Below is a small trained network, with its code and all its weights. Each question gives an input and a class and asks what happens when units are switched off, that is, made to give their printed mean instead of their output.

import numpy as np


def w(rows, s, z=0):
    codes = np.array(rows[::2]) - 128.0
    scale = np.full(codes.shape[1], s)
    scale[-1] = z or s
    return codes * scale


def norm(h):
    return h / np.sqrt((h * h).mean(-1, keepdims=True) + 1e-5)


def f(y):
    return y / 2 * (1 + np.tanh(0.7978845608 * (y + 0.044715 * y**3)))


def log_softmax(a):
    a = a - a.max(-1, keepdims=True)
    return a - np.log(np.exp(a).sum(-1, keepdims=True))


def net(x, mask):
    res = np.array(x, float).reshape(1, 5) / 4 @ E
    u = 0
    for l in range(2):
        y = f(norm(res) @ A[l][:, :-1].T + A[l][:, -1])
        res = res + np.where(mask[u : u + 14], y, B[l][:, -1]) @ B[l][:, :-1]
        u += 14
    return log_softmax(norm(res)[-1] @ U[:, :-1].T + U[:, -1])


A, B = {}, {}
E = w([
[146,122,176,147,129,181,140,129,84,157],'x0',
[125,88,254,76,174,143,111,173,137,120],'x1',
[115,97,152,139,156,147,69,112,129,129],'x2',
[169,171,196,96,100,159,131,109,239,198],'x3',
[78,73,178,155,121,31,174,167,117,85],'x4',
],0.0086)
A[0] = w([
[173,104,155,188,67,80,200,174,88,172,67],'0.n0',
[74,198,36,253,131,75,123,128,79,201,213],'0.n1',
[119,124,130,97,97,88,175,170,147,198,130],'0.n2',
[202,152,150,79,231,188,103,94,196,95,25],'0.n3',
[123,109,174,82,76,175,47,35,162,149,68],'0.n4',
[173,134,164,127,113,96,146,123,220,58,173],'0.n5',
[129,56,232,172,146,111,222,180,99,119,92],'0.n6',
[94,104,88,86,58,94,186,153,102,105,99],'0.n7',
[155,82,193,76,185,59,110,150,126,51,167],'0.n8',
[141,161,55,143,14,88,111,106,173,135,81],'0.n9',
[188,148,128,172,149,161,212,99,39,167,178],'0.n10',
[100,78,143,194,153,80,110,96,64,114,141],'0.n11',
[118,202,217,135,69,176,117,128,171,123,252],'0.n12',
[171,196,142,80,111,163,86,149,197,80,104],'0.n13',
],0.0073,0.0026)
B[0] = w([
[181,165,130,114,201,166,36,50,161,163,166],'0.n0',
[100,67,177,170,104,155,58,140,161,106,255],'0.n1',
[58,147,83,233,92,123,62,128,116,179,151],'0.n2',
[219,140,97,102,204,50,69,156,109,164,188],'0.n3',
[148,57,104,115,218,100,118,170,87,103,187],'0.n4',
[177,232,113,141,172,110,130,82,81,255,172],'0.n5',
[44,121,131,128,128,209,165,83,198,119,221],'0.n6',
[185,107,135,82,74,99,187,141,190,125,169],'0.n7',
[131,136,129,192,100,161,183,112,84,131,219],'0.n8',
[128,105,108,197,178,158,116,75,196,115,209],'0.n9',
[34,152,81,86,87,67,153,71,88,97,191],'0.n10',
[143,105,95,57,171,168,116,62,137,101,203],'0.n11',
[82,185,73,138,110,89,158,221,62,134,214],'0.n12',
[115,53,151,96,158,44,91,176,107,170,178],'0.n13',
],0.0068,0.0069)
A[1] = w([
[125,91,69,101,155,118,187,60,109,91,115],'1.n0',
[89,208,127,124,100,151,189,156,102,212,171],'1.n1',
[122,120,101,175,125,142,135,82,164,1,156],'1.n2',
[127,152,180,152,88,158,117,112,123,102,130],'1.n3',
[90,58,130,111,192,135,104,170,104,133,63],'1.n4',
[95,63,179,100,118,175,108,121,98,128,145],'1.n5',
[154,75,82,95,85,100,100,116,85,132,222],'1.n6',
[75,167,146,134,139,208,158,138,118,80,27],'1.n7',
[143,95,133,97,183,122,122,140,60,140,10],'1.n8',
[160,158,122,170,11,162,132,91,136,128,59],'1.n9',
[114,90,136,148,161,152,59,85,49,151,135],'1.n10',
[148,107,65,152,157,164,75,96,65,156,90],'1.n11',
[219,158,134,51,128,137,69,158,91,167,79],'1.n12',
[127,126,203,129,142,104,196,187,57,131,176],'1.n13',
],0.0094,0.0013)
B[1] = w([
[113,63,131,67,3,94,36,172,186,192,201],'1.n0',
[98,138,130,26,20,153,149,133,99,67,181],'1.n1',
[125,124,177,44,145,147,122,143,62,30,254],'1.n2',
[87,79,147,173,245,109,204,170,100,180,137],'1.n3',
[135,114,27,122,101,130,101,134,165,118,190],'1.n4',
[181,170,130,187,168,111,179,125,254,119,184],'1.n5',
[97,107,180,134,161,95,219,223,148,152,167],'1.n6',
[169,144,111,198,178,116,168,116,67,138,178],'1.n7',
[146,148,135,88,160,97,85,129,184,143,175],'1.n8',
[160,9,194,101,248,156,64,80,193,118,163],'1.n9',
[136,100,134,148,87,136,91,11,150,172,207],'1.n10',
[114,123,165,134,93,138,163,72,137,60,207],'1.n11',
[140,168,202,148,209,61,99,173,24,197,190],'1.n12',
[128,203,111,166,76,133,142,86,134,181,174],'1.n13',
],0.0064,0.009)
U = w([
[159,170,63,224,125,101,94,94,189,195,124],'0',
[73,44,116,140,98,146,72,6,148,64,175],'1',
[50,207,146,103,35,102,160,124,78,177,207],'2',
[212,160,155,118,203,57,60,164,47,209,152],'3',
[131,138,145,252,160,164,245,131,106,128,85],'4',
[100,91,95,100,56,87,103,206,92,64,1],'5',
],0.012,0.003)

Each question gives the input, the list of numbers given to net, and the class t.
The units are the neurons (one row each of A and B). Each row of codes is followed by its name. A weight is (code - 128) times the scale printed after its matrix; where a second scale follows, it is the last column's (A, B and U).
mask holds one flag per neuron, layer by layer. A switched-off neuron (its flag False) gives its mean, the last column of its row in B, instead of its output. The means were averaged over made-up inputs and are rounded, as every weight is.
A unit's drop is (log p(t) with every unit on - log p(t) with that unit switched off) / (log p(t) with every unit on - log p(t) with every unit switched off).
The circuit of an input: a set's keep is (log p(t) with only the set's units on - log p(t) with every unit switched off) / (log p(t) with every unit on - log p(t) with every unit switched off). Starting from the 12 units with the biggest drops (on a tie, the unit counted first), units are removed one at a time, each time the one whose removal leaves the highest keep (on an exact tie, the one counted first), for as long as the keep stays at least 0.8.
circuit, biggest first: the units of the circuit, biggest drop first
top k neurons: the k neurons with the biggest drops, biggest first
top k neurons in layer l: the k neurons of layer l with the biggest drops, biggest first
input [1,-8,-7,8,-2], class 1: circuit, biggest first : 1.n9
input [8,8,-7,-5,-1], class 4: top 3 neurons : 1.n7, 1.n5, 0.n6
input [0,8,8,-4,-3], class 0: circuit, biggest first : 1.n5, 1.n2, 1.n4
input [-8,3,-5,-3,2], class 2: circuit, biggest first : 0.n5, 0.n9, 0.n8
input [-5,-3,3,4,7], class 0: top 4 neurons : 0.n5, 1.n2, 1.n11, 0.n10
input [8,6,-7,0,0], class 2: top 3 neurons : 1.n1, 0.n12, 0.n1
input [-8,8,1,2,7], class 2: circuit, biggest first : 0.n5, 0.n9, 1.n13, 0.n4
input [2,2,1,7,8], class 2: circuit, biggest first : 1.n1, 0.n5, 0.n12
input [8,-7,-7,-5,6], class 1: circuit, biggest first : 0.n0, 0.n1
input [1,7,8,3,5], class 4: top 2 neurons in layer 0 : 0.n6, 0.n8
input [8,5,-3,-7,-4], class 1: top 2 neurons : 0.n12, 0.n10
input [3,0,-7,-5,-4], class 5: top 2 neurons in layer 0 : 0.n10, 0.n6
input [2,6,-3,-7,5], class 4: top 2 neurons : 0.n8, 1.n7
input [-6,8,3,-6,-7], class 3: circuit, biggest first : 0.n3
input [7,-3,-4,8,-4], class 2: top 2 neurons : 1.n1, 0.n12
input [4,2,4,5,4], class 2: top 2 neurons : 0.n12, 1.n1
input [7,-4,-2,7,-3], class 2: top 2 neurons in layer 0 : 0.n12, 0.n10
input [-6,7,5,-3,-3], class 3: top 3 neurons : 0.n3, 0.n6, 1.n12
input [-5,8,-8,0,8], class 4: top 2 neurons in layer 1 : 1.n0, 1.n7
input [3,3,-5,-6,5], class 1: circuit, biggest first : 0.n6
input [2,8,-6,-3,-4], class 2: top 3 neurons : 0.n1, 1.n1, 0.n9
input [-1,7,6,-5,-6], class 3: top 2 neurons in layer 0 : 0.n3, 0.n6
